Here is a tiny trained network, its code and every weight. The questions are about switching its units off for an input and a class, where a switched-off unit gives its printed mean instead of its output.

import numpy as np


def w(rows, s, z=0):
    codes = np.array(rows[::2]) - 128.0
    scale = np.full(codes.shape[1], s)
    scale[-1] = z or s
    return codes * scale


def f(y):
    return y / 2 * (1 + np.tanh(0.7978845608 * (y + 0.044715 * y**3)))


def log_softmax(a):
    a = a - a.max(-1, keepdims=True)
    return a - np.log(np.exp(a).sum(-1, keepdims=True))


def net(x, mask):
    res = np.array(x, float).reshape(1, 3) / 4 @ E
    y = f(res @ A[0][:, :-1].T + A[0][:, -1])
    res = res + np.where(mask, y, B[0][:, -1]) @ B[0][:, :-1]
    return log_softmax(res[-1] @ U[:, :-1].T + U[:, -1])


A, B = {}, {}
E = w([
[105,3,30],'x0',
[249,57,200],'x1',
[221,181,18],'x2',
],0.0064)
A[0] = w([
[138,128,136,101],'n0',
[103,143,116,108],'n1',
[94,146,111,91],'n2',
[56,171,77,110],'n3',
[131,176,153,32],'n4',
[131,184,156,20],'n5',
[231,73,169,111],'n6',
[153,125,127,19],'n7',
[118,115,145,71],'n8',
[151,141,102,39],'n9',
[114,77,72,47],'n10',
[186,162,63,37],'n11',
[118,124,136,71],'n12',
[98,48,42,34],'n13',
[87,107,160,12],'n14',
[181,176,72,47],'n15',
[145,131,111,1],'n16',
[68,156,74,89],'n17',
[91,162,107,85],'n18',
[145,252,174,15],'n19',
[101,108,158,14],'n20',
[77,100,172,13],'n21',
[98,145,115,71],'n22',
[61,179,88,103],'n23',
[120,90,105,29],'n24',
[50,87,186,19],'n25',
[175,160,40,28],'n26',
[132,70,95,68],'n27',
[168,115,146,84],'n28',
[197,83,148,56],'n29',
[104,115,151,32],'n30',
[121,105,116,13],'n31',
[90,182,93,85],'n32',
[141,142,112,25],'n33',
],0.023,0.0037)
B[0] = w([
[136,131,126,128],'n0',
[142,125,105,152],'n1',
[153,113,103,163],'n2',
[190,101,72,237],'n3',
[139,141,180,163],'n4',
[142,147,190,171],'n5',
[215,90,45,243],'n6',
[125,130,109,127],'n7',
[113,115,127,131],'n8',
[100,122,127,144],'n9',
[146,179,191,182],'n10',
[31,113,113,206],'n11',
[120,122,130,124],'n12',
[168,179,248,222],'n13',
[76,109,125,155],'n14',
[32,110,124,205],'n15',
[113,125,128,126],'n16',
[183,110,74,216],'n17',
[155,110,97,179],'n18',
[164,187,254,245],'n19',
[88,135,111,145],'n20',
[49,137,98,172],'n21',
[148,106,113,153],'n22',
[183,110,70,231],'n23',
[133,155,159,145],'n24',
[18,100,119,203],'n25',
[25,119,109,221],'n26',
[154,142,198,170],'n27',
[159,123,91,158],'n28',
[180,125,59,195],'n29',
[96,141,109,138],'n30',
[124,143,141,127],'n31',
[155,96,86,205],'n32',
[111,114,139,130],'n33',
],0.055,0.012)
U = w([
[144,67,90,255],'0',
[109,139,212,68],'1',
[1,72,125,50],'2',
],0.0086,0.0022)

Each question gives the input, the list of numbers given to net, and the class t.
The units are the neurons (one row each of A and B). Each row of codes is followed by its name. A weight is (code - 128) times the scale printed after its matrix; where a second scale follows, it is the last column's (A, B and U).
mask holds one flag per neuron, in row order. A switched-off neuron (its flag False) gives its mean, the last column of its row in B, instead of its output. The means were averaged over made-up inputs and are rounded, as every weight is.
A unit's drop is (log p(t) with every unit on - log p(t) with that unit switched off) / (log p(t) with every unit on - log p(t) with every unit switched off).
The circuit of an input: a set's keep is (log p(t) with only the set's units on - log p(t) with every unit switched off) / (log p(t) with every unit on - log p(t) with every unit switched off). Starting from the 12 units with the biggest drops (on a tie, the unit counted first), units are removed one at a time, each time the one whose removal leaves the highest keep (on an exact tie, the one counted first), for as long as the keep stays at least 0.8.
circuit, biggest first: the units of the circuit, biggest drop first
k most important neurons: the k neurons with the biggest drops, biggest first
drop when u is switched off: that unit's drop, to one decimal
input [-2,-5,-7], class 2: circuit, biggest first : n25
input [-7,-7,-8], class 2: 4 most important neurons : n25, n21, n6, n14
input [3,-6,-7], class 2: 3 most important neurons : n25, n21, n6
input [5,-5,6], class 2: 2 most important neurons : n26, n11
input [-6,-4,-6], class 1: 2 most important neurons : n19, n26
input [-5,-4,-2], class 1: 2 most important neurons : n19, n6
input [8,-6,-8], class 1: 2 most important neurons : n13, n10
input [6,5,2], class 1: 2 most important neurons : n13, n27
input [7,5,6], class 1: drop when n13 is switched off : 1.1
input [3,-2,-1], class 1: drop when n6 is switched off : 0.3
input [-7,4,2], class 1: drop when n19 is switched off : 0.2
